Here is a tiny trained network, its code and every weight. The questions are about switching its units off for an input and a target symbol, where a switched-off unit gives its printed mean instead of its output.

import numpy as np


def w(rows, s, z=0):
    codes = np.array(rows[::2]) - 128.0
    scale = np.full(codes.shape[1], s)
    scale[-1] = z or s
    return codes * scale


def f(y):
    return y / 2 * (1 + np.tanh(0.7978845608 * (y + 0.044715 * y**3)))


def softmax(a):
    e = np.exp(a - a.max(-1, keepdims=True))
    return e / e.sum(-1, keepdims=True)


def log_softmax(a):
    a = a - a.max(-1, keepdims=True)
    return a - np.log(np.exp(a).sum(-1, keepdims=True))


def net(x, mask):
    ids = ['αβγδεζηλμξπστφψω'.index(c) for c in x.split()]
    T = len(ids)
    res = E[ids] + P[:T]
    r = res
    for j in range(2):
        rows = slice(2 * j, 2 * j + 2)
        q, k, v = (r @ M[0][rows].T for M in (Q, K, V))
        z = softmax(np.where(np.tri(T) > 0, q @ k.T / 2**0.5, -1e9)) @ v
        o = O[0][rows]
        res = res + np.where(mask[j], z, o[:, -1]) @ o[:, :-1]
    y = f(res @ A[0][:, :-1].T + A[0][:, -1])
    res = res + np.where(mask[2:6], y, B[0][:, -1]) @ B[0][:, :-1]
    return log_softmax(res[-1] @ U[:, :-1].T + U[:, -1])


Q, K, V, O, A, B = {}, {}, {}, {}, {}, {}
E = w([
[137,143,121,107],'α',
[150,129,171,102],'β',
[207,203,43,178],'γ',
[104,102,188,195],'δ',
[189,148,150,64],'ε',
[185,179,207,81],'ζ',
[62,21,140,37],'η',
[150,116,195,28],'λ',
[157,143,156,144],'μ',
[5,100,30,213],'ξ',
[169,188,51,114],'π',
[179,120,158,124],'σ',
[118,219,183,145],'τ',
[72,107,191,146],'φ',
[138,123,199,95],'ψ',
[178,160,141,47],'ω',
],0.012)
P = w([
[71,135,167,151],'0',
[112,84,131,18],'1',
[106,50,113,2],'2',
[114,53,110,29],'3',
[116,81,81,83],'4',
[143,120,23,156],'5',
[134,77,95,34],'6',
[142,73,109,92],'7',
[152,100,106,34],'8',
],0.0085)
Q[0] = w([
[236,63,24,140],'H1',
[186,48,212,25],'H1',
[87,158,2,98],'H2',
[143,160,175,122],'H2',
],0.0082)
K[0] = w([
[162,157,115,172],'H1',
[108,159,147,233],'H1',
[78,173,125,148],'H2',
[151,2,79,113],'H2',
],0.0094)
V[0] = w([
[85,96,219,176],'H1',
[183,157,144,131],'H1',
[4,92,89,218],'H2',
[156,60,81,136],'H2',
],0.012)
O[0] = w([
[223,183,183,130,127],'H1',
[89,254,80,116,55],'H1',
[211,46,105,112,6],'H2',
[122,80,119,47,121],'H2',
],0.0088,0.0027)
A[0] = w([
[125,100,55,113,94],'N1',
[147,97,112,1,226],'N2',
[171,142,141,193,201],'N3',
[69,143,174,126,4],'N4',
],0.012,0.0036)
B[0] = w([
[141,164,254,93,160],'N1',
[124,142,105,214,249],'N2',
[95,154,165,53,132],'N3',
[61,84,73,139,136],'N4',
],0.0082,0.012)
U = w([
[116,99,74,57,217],'α',
[111,154,118,136,111],'β',
[57,122,2,145,107],'γ',
[194,146,166,133,112],'δ',
[54,155,88,107,61],'ε',
[67,190,137,177,140],'ζ',
[135,105,95,230,252],'η',
[60,155,137,101,142],'λ',
[122,157,106,133,113],'μ',
[242,81,98,151,141],'ξ',
[66,113,19,87,210],'π',
[114,134,87,56,120],'σ',
[92,186,177,197,60],'τ',
[173,140,156,135,89],'φ',
[116,157,124,114,115],'ψ',
[54,140,95,85,111],'ω',
],0.0079,0.0043)

Each question gives the input, a string of symbols that net reads in full, and the target symbol t.
The units are the heads (2 rows each of Q, K, V and O) and the neurons (one row each of A and B). Each row of codes is followed by its name. A weight is (code - 128) times the scale printed after its matrix; where a second scale follows, it is the last column's (O, A, B and U).
mask holds one flag per unit, heads first, then neurons. A switched-off unit (its flag False) gives its mean, the last column of its rows in O or B, instead of its output. The means were averaged over made-up inputs and are rounded, as every weight is.
A unit's drop is (log p(t) with every unit on - log p(t) with that unit switched off) / (log p(t) with every unit on - log p(t) with every unit switched off).
The circuit of an input: a set's keep is (log p(t) with only the set's units on - log p(t) with every unit switched off) / (log p(t) with every unit on - log p(t) with every unit switched off). Starting from all 6 units, units are removed one at a time, each time the one whose removal leaves the highest keep (on an exact tie, the one counted first), for as long as the keep stays at least 0.8.
units of the circuit, in order: the units of the circuit, biggest drop first
heads that matter: for each layer, one digit per head in row order, 1 if its drop is at least 0.15 and else 0, layers parted by /
drop when u is switched off: that unit's drop, to one decimal
input τ η ξ ξ λ, target ξ: units of the circuit, in order -> [H2 H1]
input ξ δ φ ξ α μ η ψ, target ξ: heads that matter -> 11
input ξ η β ψ β ξ, target ξ: units of the circuit, in order -> [H2]
input ξ η σ ψ ξ ζ ε, target ξ: units of the circuit, in order -> [H1 H2]
input ξ γ ω, target ξ: units of the circuit, in order -> [H1 H2]
input ξ β π ε, target ξ: heads that matter -> 10
input η ξ η, target η: heads that matter -> 00
input ξ μ η λ π, target ξ: heads that matter -> 01
input ξ σ α, target ξ: units of the circuit, in order -> [H2 H1]
input η ξ ε η, target η: units of the circuit, in order -> [N2 H1]
input ξ η λ, target ξ: units of the circuit, in order -> [H1 H2]
input ξ ε δ μ λ ξ, target ξ: drop when H1 is switched off -> -0.1
